-52.4  23.1   0.3 -59.2  75.2  (154)
 3.1  0.2  0.3  0.6 -5.5  (3)
-59.2  23.1   0.3 -52.3  75.2  (45)
-2.4  0.5 -0.3 -1.1 -0.5  (140)
 0.7  0.7  0.2 -2.8 -1.8  (95)
 2.0 -0.6  4.6 -4.1 -2.5  (19)
both (3) (45):  -> 0.3
both (95) (3):  -> 0.2
which:  2.0 -0.6  4.6 -4.1 -2.5 -> (19)
len: -52.4  23.1 -> 2
perm: -59.2 -52.3   0.3  23.1  75.2 -> (45)

 44.9 -29.0 -48.4  16.5  30.9  33.4 = (98)
-61.1  63.6  45.5  22.8  16.4  16.4 = (181)
  7.1  -7.7  18.9   6.6 -36.1  -2.6 = (55)
 98.4 -94.6 -74.8 -55.5  33.0 -74.3 = (176)
-38.8  27.1  36.9 -18.4   5.7  -4.0 = (79)
 16.5  28.6   9.1  24.8 -11.4  47.9 = (158)
 44.9 -29.0 -48.4  16.5 -46.4   4.4 = (146)
 59.4 -58.7 -39.7 -28.2  30.8 -32.2 = (114)
  4.6   4.4 -35.7   8.6  19.5  10.6 = (12)
succ: -61.1 -> 63.6
len:  16.5  28.6   9.1  24.8 -11.4  47.9 -> 6
both (98) (158):  -> 16.5
len:   7.1  -7.7  18.9   6.6 -36.1 -> 5

 53.4   4.6 -15.0 -34.4 -20.8  39.6  25.2  -7.3  47.0  20.7  -6.7   2.3  36.9 -17.5  69.0  49.4  31.5 -23.0 -35.9  -1.3   7.1   5.5   2.2  10.8 -32.7  -1.9 -82.8  -4.9 -23.8  15.9  16.4 -26.0 -10.4 -29.8 -56.8 -19.4  32.9  -3.7 -49.2 -36.8  -9.9  -3.4   1.0  19.7 -31.0  -5.6  35.7  -8.2 -30.0 -29.7  16.2 -11.1  -5.5  73.1 -42.4 -20.4 : (54)
 44.8  42.9   2.6 -51.1 -28.5   4.7  41.1 -18.9  40.2  13.8 -11.9 -17.9  51.2 -21.9  68.9  22.1  38.7 -29.9  39.7  18.7  24.7  -8.8  27.0  28.3   6.1  28.9 -50.5  29.2 -32.1  11.6   2.4 -46.9  -3.7  13.7  -5.7 -16.4  -4.9  -4.4 -25.2   5.0 -62.3  -8.2  31.5   7.7   1.0  47.8  16.6 -27.5 -38.7 -37.5  66.4 -13.7  -4.8  36.7 -37.1  -2.8 : (33)
 14.7  -9.6  -2.5 -48.2 -56.7  26.9  10.0 -13.5   4.7 -19.8  34.0 -43.9  39.5  -7.4 -11.8 -15.6  -4.5  21.6 -48.0 -11.9  28.0  -0.5  39.3  52.1  35.0 -11.6 -44.8  36.8 -52.9  -9.9 -48.9 -62.0 -11.3  47.3 -47.0  12.7  -3.7 -42.2  60.1   4.7   1.6  -1.1  42.8 -25.1 -12.6  -0.1 -35.2 -35.3  18.9 -18.7  46.8  -3.1 -80.6 -17.2 -12.9  14.2 : (119)
 40.1 -40.7 -27.7  33.8   1.7  55.1 -57.1 -46.9  -5.5   7.0 -22.5 -13.7   3.2  -2.8  23.6  31.3  -1.7 -33.6   9.4  -2.7 -28.3   9.9  -9.7 -28.6 -16.8  18.0  38.7 -39.9  -3.5  -6.4  -4.3  39.6 -28.9  43.0 -30.2 -23.1  42.9  -3.4  24.9 -51.2  39.0  42.9 -15.7  34.4  -5.4 -10.8  62.6 -93.0  29.4  19.5 -14.3 -20.4  14.5  23.7   1.5  -5.4 : (41)
 33.8  62.5  42.9  23.6  -9.7 -22.5  29.4  34.4  40.1 -14.3 -28.3  -5.5  -6.4 -27.7  38.7 -30.2  23.7   9.9  43.0  42.9  -2.8  -5.4   7.0 -93.0 -28.9 -10.8 -40.7  -4.3 -51.2  -2.7 -13.7  -1.7  14.5  -3.4 -16.8   3.2   1.7 -20.4   1.5 -46.9  24.9  39.0 -15.7 -39.9 -23.1  18.0  55.1 -33.6 -28.6 -57.1  31.3  39.6   9.4  -3.5  19.5  -5.4 : (44)
 18.3  -1.7 -11.7 -37.6  -1.3  48.7  23.0 -14.1 -10.1  -4.7  -5.1  50.9  -6.1 -41.0  15.0  10.5  -8.1 -20.9  28.2 -10.3  -0.4   6.3  21.4 -23.0   4.6  47.1  39.1 -10.4 -17.7  65.0 -22.5  10.4 -12.2  15.6  31.0  53.0   7.4 -17.6  45.3  45.9 -69.3  62.6  12.0 -79.1  57.5  58.1   0.1 -53.0  52.8   1.9   5.3 -14.5  -3.9   8.1   9.2  12.7 : (2)
 18.3  -1.7 -11.7 -37.6  -1.3  48.7  23.0 -14.1 -10.1  -4.7  -5.1  50.9  39.6 -41.0  15.0  10.5  -8.1 -20.9  28.2 -10.3  -0.4   6.3  21.4 -23.0   4.6  47.1  27.4 -10.4 -17.7  65.0 -22.5  10.4 -12.2  15.6  31.0  53.0   7.4 -17.6  45.3  45.9 -69.3  62.6  12.0 -79.1  57.5  58.1   0.1 -53.0  52.8   1.9   7.6 -14.5  -3.9   8.1   9.2  12.7 : (101)
len:  33.8  62.5  42.9  23.6  -9.7 -22.5  29.4  34.4  40.1 -14.3 -28.3  -5.5  -6.4 -27.7  38.7 -30.2  23.7   9.9  43.0  42.9  -2.8  -5.4   7.0 -93.0 -28.9 -10.8 -40.7  -4.3 -51.2  -2.7 -13.7  -1.7  14.5  -3.4 -16.8   3.2   1.7 -20.4   1.5 -46.9  24.9  39.0 -15.7 -39.9 -23.1  18.0  55.1 -33.6 -28.6 -57.1  31.3  39.6   9.4  -3.5  19.5  -5.4 -> 56
len:  18.3  -1.7 -11.7 -37.6  -1.3  48.7  23.0 -14.1 -10.1  -4.7  -5.1  50.9  39.6 -41.0  15.0 -> 15
succ: 24.7 -> -8.8
len:  14.7  -9.6  -2.5 -48.2 -56.7  26.9  10.0 -13.5   4.7 -19.8  34.0 -43.9  39.5  -7.4 -11.8 -15.6  -4.5  21.6 -48.0 -11.9  28.0  -0.5  39.3  52.1  35.0 -11.6 -44.8  36.8 -52.9  -9.9 -48.9 -62.0 -11.3  47.3 -47.0  12.7  -3.7 -42.2  60.1   4.7   1.6  -1.1  42.8 -25.1 -12.6  -0.1 -35.2 -35.3  18.9 -18.7  46.8  -3.1 -80.6 -> 53
which:  14.7  -9.6  -2.5 -48.2 -56.7  26.9  10.0 -13.5   4.7 -19.8  34.0 -43.9  39.5  -7.4 -11.8 -15.6  -4.5  21.6 -48.0 -11.9  28.0  -0.5  39.3  52.1  35.0 -11.6 -44.8  36.8 -52.9  -9.9 -48.9 -62.0 -11.3  47.3 -47.0  12.7  -3.7 -42.2  60.1   4.7   1.6  -1.1  42.8 -25.1 -12.6  -0.1 -35.2 -35.3  18.9 -18.7  46.8  -3.1 -80.6 -17.2 -12.9  14.2 -> (119)
perm:  -9.7   7.0  29.4  -1.7  -4.3 -28.9 -10.8   1.7 -39.9  31.3   1.5  -3.4  42.9  14.5  -2.7 -30.2 -46.9 -27.7  55.1  38.7  18.0  39.0  43.0  19.5   9.9  -5.5  33.8  -5.4   9.4 -51.2  40.1  34.4  24.9 -13.7  -6.4 -14.3  23.6 -40.7 -28.3 -15.7 -57.1 -23.1  42.9 -33.6  39.6 -20.4   3.2  -3.5 -93.0 -16.8  -5.4 -28.6  62.6  -2.8  23.7 -22.5 -> (41)
perm:  10.0 -13.5   4.7 -19.8  34.0 -43.9  39.5  -7.4 -11.8 -15.6  -4.5  21.6 -48.0 -11.9  28.0  -0.5  39.3  52.1  35.0 -11.6 -44.8  36.8 -52.9  -9.9 -48.9 -62.0 -11.3  47.3 -47.0  12.7  -3.7 -42.2  60.1   4.7   1.6  -1.1  42.8 -25.1 -12.6  -0.1 -35.2 -35.3  18.9 -18.7  46.8  -3.1 -80.6 -17.2 -12.9  14.2  14.7  -9.6  -2.5 -48.2 -56.7  26.9 -> (119)

-54.3  37.6  24.4  -1.4 : (26)
 21.5  14.6  38.3 -89.3 : (81)
-45.8 -20.7  37.7 -43.9 : (86)
24.4 83.5 18.8 70.7 : (129)
len: 21.5 14.6 38.3 -> 3
perm: -45.8 -43.9  37.7 -20.7 -> (86)
len: -54.3  37.6  24.4 -> 3
perm: -20.7  37.7 -43.9 -45.8 -> (86)
len: -54.3 -> 1
perm: 24.4 83.5 70.7 18.8 -> (129)
both (26) (129):  -> 24.4

 82.9  24.9  46.9 -52.9  86.7 -68.4  43.1  -1.8 -74.4  -2.8  44.9  53.7 -33.4  40.3 -22.7 -83.3 -76.1 -10.3  56.9   5.8  23.7  -7.4 -29.1   6.3  39.2   8.4 -53.2  36.9  55.4 -61.3 -63.5  43.1  -6.6 : (82)
 82.6 -29.7  35.4  -8.1   3.9 -13.2  -7.5  21.8  76.7  27.8  30.9 -11.9 -84.7 -13.7 -72.9  59.5 -72.9 -25.1 -22.9  79.4  -4.2  73.9 -61.0 -57.7  52.8  62.8  84.9  45.2 -37.8  -4.7 -18.7 -34.5 -70.6 : (100)
 82.9  24.9  46.9 -52.9  86.7 -68.4  43.1  -1.8 -74.4  -2.8  44.9  53.7 -33.4  40.3 -22.7 -83.3 -76.1 -10.3  56.9   5.8  23.7  -7.4  81.9   6.3  39.2   8.4 -53.2  36.9  55.4 -61.3 -63.5  43.1  -6.6 : (10)
 30.8  33.3 -36.0  -2.8   8.2  56.7 -86.0  16.1 -27.7  51.9 -66.8  51.3  63.3  34.2  28.3 -68.3   6.8 -16.8 -67.8  -8.5  52.1  -9.5 -19.6  54.8  41.7  27.3 -82.3  -7.9 -16.7  49.3 -17.0  30.0 -31.5 : (128)
succ: 35.4 -> -8.1
perm:  -6.6  43.1 -63.5 -61.3  55.4  36.9 -53.2   8.4  39.2   6.3 -29.1  -7.4  23.7   5.8  56.9 -10.3 -76.1 -83.3 -22.7  40.3 -33.4  53.7  44.9  -2.8 -74.4  -1.8  43.1 -68.4  86.7 -52.9  46.9  24.9  82.9 -> (82)
which:  82.9  24.9  46.9 -52.9  86.7 -68.4  43.1  -1.8 -74.4  -2.8  44.9  53.7 -33.4  40.3 -22.7 -83.3 -76.1 -10.3  56.9   5.8  23.7  -7.4 -29.1   6.3  39.2   8.4 -53.2  36.9  55.4 -61.3 -63.5  43.1  -6.6 -> (82)

28.7 27.5 -5.6 10.2 -> (145)
-29.0 -41.2   5.5  20.1 -> (80)
-8.3 -7.5 -8.3 -8.1 -> (70)
-32.1 -31.0  -9.0   0.0 -> (150)
-68.4  -6.5 -40.3  29.6 -> (153)
-6.5 -6.5 29.6 29.6 -> (132)
-51.2 -41.7  12.8 -47.8 -> (136)
again (70):  -> -8.3
which: -8.3 -7.5 -8.3 -8.1 -> (70)
which: 28.7 27.5 -5.6 10.2 -> (145)
perm: -7.5 -8.3 -8.1 -8.3 -> (70)

